Here is a tiny trained network, its code and every weight. The questions are about switching its units off for an input and a target symbol, where a switched-off unit gives its printed mean instead of its output.

import numpy as np


def w(rows, s, z=0):
    codes = np.array(rows[::2]) - 128.0
    scale = np.full(codes.shape[1], s)
    scale[-1] = z or s
    return codes * scale


def norm(h):
    return h / np.sqrt((h * h).mean(-1, keepdims=True) + 1e-5)


def f(y):
    return y / 2 * (1 + np.tanh(0.7978845608 * (y + 0.044715 * y**3)))


def softmax(a):
    e = np.exp(a - a.max(-1, keepdims=True))
    return e / e.sum(-1, keepdims=True)


def log_softmax(a):
    a = a - a.max(-1, keepdims=True)
    return a - np.log(np.exp(a).sum(-1, keepdims=True))


def net(x, mask):
    ids = ['αβδηθλμξπστφψω'.index(c) for c in x.split()]
    T = len(ids)
    res = E[ids] + P[:T]
    u = 0
    for l in range(2):
        q, k, v = (norm(res) @ M[l].T for M in (Q, K, V))
        z = softmax(np.where(np.tri(T) > 0, q @ k.T / 4**0.5, -1e9)) @ v
        res = res + np.where(mask[u], z, O[l][:, -1]) @ O[l][:, :-1]
        u += 1
        y = f(norm(res) @ A[l][:, :-1].T + A[l][:, -1])
        res = res + np.where(mask[u : u + 16], y, B[l][:, -1]) @ B[l][:, :-1]
        u += 16
    return log_softmax(norm(res)[-1] @ U[:, :-1].T + U[:, -1])


Q, K, V, O, A, B = {}, {}, {}, {}, {}, {}
E = w([
[84,128,135,100,154],'α',
[87,120,139,103,153],'β',
[85,115,146,102,150],'δ',
[88,123,148,87,149],'η',
[87,121,137,89,155],'θ',
[61,69,70,134,6],'λ',
[94,109,160,87,147],'μ',
[83,99,153,93,152],'ξ',
[103,98,202,109,134],'π',
[143,129,189,85,131],'σ',
[182,105,213,124,130],'τ',
[192,160,147,81,129],'φ',
[153,175,106,72,127],'ψ',
[118,171,199,163,117],'ω',
],0.023)
P = w([
[133,130,151,115,247],'0',
[142,131,150,116,222],'1',
[144,135,147,110,201],'2',
[131,124,140,108,178],'3',
[127,125,136,102,160],'4',
[128,118,133,99,144],'5',
[125,114,129,96,128],'6',
[122,104,125,94,114],'7',
[122,97,125,92,100],'8',
[118,86,124,85,86],'9',
[118,70,124,80,72],'10',
[116,65,118,72,60],'11',
[121,45,110,74,47],'12',
],0.012)
Q[0] = w([
[80,65,98,129,130],'0.h0',
[137,118,129,169,195],'0.h0',
[94,108,230,4,125],'0.h0',
[105,158,105,112,159],'0.h0',
],0.026)
K[0] = w([
[113,90,160,75,138],'0.h0',
[120,173,152,86,153],'0.h0',
[136,136,120,121,4],'0.h0',
[81,135,125,118,141],'0.h0',
],0.031)
V[0] = w([
[91,74,63,89,150],'0.h0',
[210,41,72,28,90],'0.h0',
[97,159,241,47,99],'0.h0',
[208,79,2,42,247],'0.h0',
],0.0088)
O[0] = w([
[108,139,126,72,82,160],'0.h0',
[126,93,177,7,145,255],'0.h0',
[167,107,51,120,211,243],'0.h0',
[40,201,191,13,141,153],'0.h0',
],0.011,0.0064)
A[0] = w([
[130,136,111,145,134,4],'0.n0',
[157,120,192,148,28,86],'0.n1',
[126,176,171,194,81,158],'0.n2',
[20,102,95,145,116,157],'0.n3',
[155,84,110,104,160,174],'0.n4',
[213,151,211,131,72,94],'0.n5',
[133,160,52,103,82,74],'0.n6',
[48,156,40,153,8,19],'0.n7',
[106,188,81,156,84,24],'0.n8',
[156,116,146,129,131,68],'0.n9',
[200,199,89,124,78,219],'0.n10',
[174,100,103,92,87,44],'0.n11',
[58,156,86,106,94,67],'0.n12',
[98,116,72,130,111,36],'0.n13',
[154,102,129,119,91,149],'0.n14',
[140,124,122,96,68,40],'0.n15',
],0.017,0.0036)
B[0] = w([
[94,110,115,141,108,111],'0.n0',
[188,128,62,152,158,174],'0.n1',
[175,108,135,136,90,125],'0.n2',
[161,69,172,138,159,164],'0.n3',
[95,104,118,113,238,255],'0.n4',
[143,108,237,73,162,177],'0.n5',
[132,155,129,102,54,136],'0.n6',
[93,3,228,52,62,155],'0.n7',
[114,83,131,71,177,123],'0.n8',
[100,109,98,123,144,134],'0.n9',
[195,213,159,46,138,144],'0.n10',
[148,87,71,150,159,192],'0.n11',
[138,108,47,187,123,148],'0.n12',
[98,78,156,118,115,127],'0.n13',
[161,109,116,136,121,176],'0.n14',
[139,128,91,121,183,172],'0.n15',
],0.025,0.0081)
Q[1] = w([
[187,129,110,164,79],'1.h0',
[170,1,160,32,216],'1.h0',
[241,181,93,95,199],'1.h0',
[116,131,6,186,118],'1.h0',
],0.025)
K[1] = w([
[173,162,192,158,114],'1.h0',
[233,22,114,47,89],'1.h0',
[88,113,131,175,5],'1.h0',
[80,96,198,200,142],'1.h0',
],0.023)
V[1] = w([
[206,251,59,112,129],'1.h0',
[149,55,151,12,73],'1.h0',
[247,94,238,144,136],'1.h0',
[102,135,134,148,74],'1.h0',
],0.026)
O[1] = w([
[249,119,125,30,205,26],'1.h0',
[74,190,21,47,135,252],'1.h0',
[112,203,20,254,218,163],'1.h0',
[159,71,68,115,66,69],'1.h0',
],0.02,0.024)
A[1] = w([
[130,22,113,140,230,52],'1.n0',
[67,100,141,132,40,5],'1.n1',
[222,148,97,69,102,139],'1.n2',
[157,105,95,193,107,110],'1.n3',
[95,105,186,178,98,156],'1.n4',
[197,89,117,71,255,124],'1.n5',
[121,76,51,111,203,254],'1.n6',
[175,193,76,161,204,93],'1.n7',
[160,115,137,206,73,117],'1.n8',
[91,158,94,172,106,160],'1.n9',
[188,55,133,61,116,176],'1.n10',
[152,81,30,131,105,48],'1.n11',
[156,55,111,112,87,135],'1.n12',
[227,217,81,214,102,196],'1.n13',
[165,31,81,110,90,242],'1.n14',
[65,155,105,97,90,171],'1.n15',
],0.021,0.0034)
B[1] = w([
[123,34,97,113,52,174],'1.n0',
[66,193,174,145,100,153],'1.n1',
[185,44,53,134,102,155],'1.n2',
[158,156,115,136,186,139],'1.n3',
[184,143,55,95,112,149],'1.n4',
[97,185,22,158,130,242],'1.n5',
[200,188,183,135,166,253],'1.n6',
[124,127,243,131,153,211],'1.n7',
[123,232,80,151,135,128],'1.n8',
[123,56,102,156,96,212],'1.n9',
[140,179,79,144,43,156],'1.n10',
[101,185,100,106,210,159],'1.n11',
[33,154,126,153,133,130],'1.n12',
[183,96,10,124,113,150],'1.n13',
[3,183,151,115,127,136],'1.n14',
[129,99,125,164,70,223],'1.n15',
],0.035,0.015)
U = w([
[229,122,100,191,159,153],'α',
[135,136,192,108,90,231],'β',
[43,147,133,171,43,165],'δ',
[159,182,169,170,88,154],'η',
[70,108,165,61,142,137],'θ',
[108,249,158,114,202,95],'λ',
[136,108,184,84,128,236],'μ',
[98,82,212,203,207,144],'ξ',
[153,168,54,52,84,122],'π',
[116,128,143,127,132,94],'σ',
[67,66,42,95,229,1],'τ',
[117,191,108,214,91,46],'φ',
[139,30,135,115,123,223],'ψ',
[163,140,181,151,94,169],'ω',
],0.013,0.0057)

Each question gives the input, a string of symbols that net reads in full, and the target symbol t.
The units are the heads (4 rows each of Q, K, V and O) and the neurons (one row each of A and B). Each row of codes is followed by its name. A weight is (code - 128) times the scale printed after its matrix; where a second scale follows, it is the last column's (O, A, B and U).
mask holds one flag per unit, layer by layer, with each layer's heads first. A switched-off unit (its flag False) gives its mean, the last column of its rows in O or B, instead of its output. The means were averaged over made-up inputs and are rounded, as every weight is.
A unit's drop is (log p(t) with every unit on - log p(t) with that unit switched off) / (log p(t) with every unit on - log p(t) with every unit switched off).
The circuit of an input: a set's keep is (log p(t) with only the set's units on - log p(t) with every unit switched off) / (log p(t) with every unit on - log p(t) with every unit switched off). Starting from the 12 units with the biggest drops (on a tie, the unit counted first), units are removed one at a time, each time the one whose removal leaves the highest keep (on an exact tie, the one counted first), for as long as the keep stays at least 0.8.
circuit, biggest first: the units of the circuit, biggest drop first
unit that matters most: the unit with the biggest drop
top k neurons: the k neurons with the biggest drops, biggest first
drop of u: that unit's drop, to one decimal
input δ φ ψ ξ ω, target α: circuit, biggest first	[0.h0; 1.h0]
input λ τ σ, target δ: circuit, biggest first	[1.h0; 0.n7; 0.n12]
input σ σ τ θ θ σ σ, target τ: unit that matters most	0.h0
input μ ξ τ φ φ η φ ω π τ, target α: circuit, biggest first	[1.h0; 0.h0]
input β τ σ ω ψ η, target α: circuit, biggest first	[1.h0; 0.n10; 0.h0]
input ω δ ψ β φ, target π: top 3 neurons	[0.n4; 0.n5; 0.n3]
input ξ σ ω σ, target α: circuit, biggest first	[0.h0; 1.h0]
input ψ μ λ τ η, target δ: circuit, biggest first	[1.h0; 1.n15]
input ξ τ β ψ ω π π, target α: circuit, biggest first	[1.h0; 0.h0; 0.n5]
input ξ δ ξ, target δ: top 3 neurons	[0.n1; 0.n15; 1.n6]
input δ σ σ μ η α φ, target λ: circuit, biggest first	[1.h0; 1.n7]
input β ω α φ ψ λ μ ψ η τ ψ τ λ, target π: circuit, biggest first	[0.n7; 1.h0; 1.n10]
input φ τ π π φ ξ ξ φ ξ σ π μ, target τ: top 4 neurons	[0.n4; 1.n0; 0.n7; 1.n7]
input η λ ξ π π α, target δ: circuit, biggest first	[1.h0]
input μ π λ δ, target δ: circuit, biggest first	[1.h0; 1.n15]
input λ θ ψ ξ, target δ: circuit, biggest first	[1.h0; 0.n7; 0.n12]
input τ φ σ δ φ ξ α π, target ψ: top 3 neurons	[1.n0; 0.n10; 0.n5]
input π τ σ θ μ, target τ: top 3 neurons	[1.n7; 0.n7; 0.n3]
input ψ μ τ φ θ θ α δ ψ π φ σ, target λ: top 4 neurons	[0.n11; 0.n14; 0.n7; 0.n10]
input α ξ η η β ψ ψ β θ σ, target τ: unit that matters most	0.n4
input ξ ψ φ σ, target π: top 2 neurons	[0.n5; 0.n4]
input β π ξ μ τ μ, target ξ: top 2 neurons	[0.n4; 1.n5]
input δ π π ω φ σ φ τ φ τ σ π, target ξ: top 2 neurons	[0.n4; 1.n6]
input φ φ σ π τ τ ψ η θ, target π: top 2 neurons	[0.n4; 0.n11]
input τ θ ψ μ η ξ α σ β τ, target ξ: drop of 0.n4	0.1
input ψ δ λ α φ θ, target δ: drop of 1.h0	2.0
input φ ψ ξ, target π: drop of 1.h0	2.1
input ω τ μ η ξ ω μ σ δ ξ α ψ, target π: drop of 0.h0	1.9
input σ φ σ ξ β φ τ τ σ π, target ξ: unit that matters most	0.h0
